Here is a tiny trained network, its code and every weight. The questions are about switching its units off for an input and a class, where a switched-off unit gives its printed mean instead of its output.

import numpy as np


def w(rows, s, z=0):
    codes = np.array(rows[::2]) - 128.0
    scale = np.full(codes.shape[1], s)
    scale[-1] = z or s
    return codes * scale


def f(y):
    return np.maximum(y, 0)


def log_softmax(a):
    a = a - a.max(-1, keepdims=True)
    return a - np.log(np.exp(a).sum(-1, keepdims=True))


def net(x, mask):
    res = np.array(x, float).reshape(1, 6) / 4 @ E
    y = f(res @ A[0][:, :-1].T + A[0][:, -1])
    res = res + np.where(mask, y, B[0][:, -1]) @ B[0][:, :-1]
    return log_softmax(res[-1] @ U[:, :-1].T + U[:, -1])


A, B = {}, {}
E = w([
[72,112,142,49,94],'x0',
[105,104,91,115,11],'x1',
[78,141,55,138,145],'x2',
[212,64,89,82,228],'x3',
[73,72,122,119,160],'x4',
[185,58,58,101,102],'x5',
],0.012)
A[0] = w([
[175,117,223,105,105,131],'n0',
[170,111,121,137,130,138],'n1',
[96,179,154,119,104,99],'n2',
[60,98,45,52,73,198],'n3',
[145,77,135,99,191,3],'n4',
[136,205,193,103,150,32],'n5',
[130,134,78,110,82,166],'n6',
[97,157,119,152,127,53],'n7',
[166,139,115,84,255,99],'n8',
[228,87,81,193,151,146],'n9',
[53,153,125,236,154,143],'n10',
],0.013,0.0038)
B[0] = w([
[135,126,200,111,66,175],'n0',
[146,86,163,106,138,165],'n1',
[107,106,83,199,19,186],'n2',
[179,120,217,72,244,248],'n3',
[156,121,26,143,74,181],'n4',
[31,123,183,234,145,182],'n5',
[143,51,152,83,173,191],'n6',
[88,57,120,120,99,157],'n7',
[197,74,25,209,217,227],'n8',
[180,150,146,2,108,230],'n9',
[123,62,67,161,51,211],'n10',
],0.009,0.016)
U = w([
[112,162,175,157,204,87],'0',
[37,152,165,174,80,244],'1',
[128,91,84,123,140,104],'2',
[119,142,230,55,125,241],'3',
[114,250,138,115,95,2],'4',
],0.012,0.0041)

Each question gives the input, the list of numbers given to net, and the class t.
The units are the neurons (one row each of A and B). Each row of codes is followed by its name. A weight is (code - 128) times the scale printed after its matrix; where a second scale follows, it is the last column's (A, B and U).
mask holds one flag per neuron, in row order. A switched-off neuron (its flag False) gives its mean, the last column of its row in B, instead of its output. The means were averaged over made-up inputs and are rounded, as every weight is.
A unit's drop is (log p(t) with every unit on - log p(t) with that unit switched off) / (log p(t) with every unit on - log p(t) with every unit switched off).
The circuit of an input: a set's keep is (log p(t) with only the set's units on - log p(t) with every unit switched off) / (log p(t) with every unit on - log p(t) with every unit switched off). Starting from all 11 units, units are removed one at a time, each time the one whose removal leaves the highest keep (on an exact tie, the one counted first), for as long as the keep stays at least 0.8.
units of the circuit, in order: the units of the circuit, biggest drop first
most important unit: the unit with the biggest drop
top k neurons: the k neurons with the biggest drops, biggest first
drop when u is switched off: that unit's drop, to one decimal
input [3,-8,-2,-8,7,7], class 1: most important unit => n9
input [-1,-7,3,0,-2,-3], class 2: top 2 neurons => [n3, n8]
input [-1,-4,5,-4,-1,3], class 1: top 3 neurons => [n8, n3, n9]
input [4,0,2,-7,-1,3], class 3: top 2 neurons => [n3, n8]
input [8,-5,-7,-1,1,-3], class 1: top 3 neurons => [n3, n5, n9]
input [3,0,-4,0,4,-5], class 1: units of the circuit, in order => [n3, n9]
input [-6,-6,3,-1,-6,-1], class 2: top 4 neurons => [n3, n10, n8, n9]
input [-8,7,8,1,-7,-8], class 1: units of the circuit, in order => [n8, n3]
input [-6,-7,1,-2,-3,-2], class 2: top 2 neurons => [n10, n3]
input [5,-8,-6,-1,-6,1], class 0: top 2 neurons => [n10, n8]
input [-1,-7,8,3,-7,-4], class 2: top 2 neurons => [n8, n3]
input [0,7,7,2,5,1], class 3: top 2 neurons => [n3, n8]
input [0,0,-8,4,6,-8], class 0: drop when n10 is switched off => 0.4
input [4,6,-2,-8,2,2], class 3: units of the circuit, in order => [n3]
input [-5,-7,-1,-2,-2,-5], class 1: drop when n3 is switched off => 0.2
input [1,8,3,-3,-2,1], class 3: drop when n3 is switched off => 0.2
input [-2,6,7,-7,-4,6], class 3: drop when n8 is switched off => 0.3
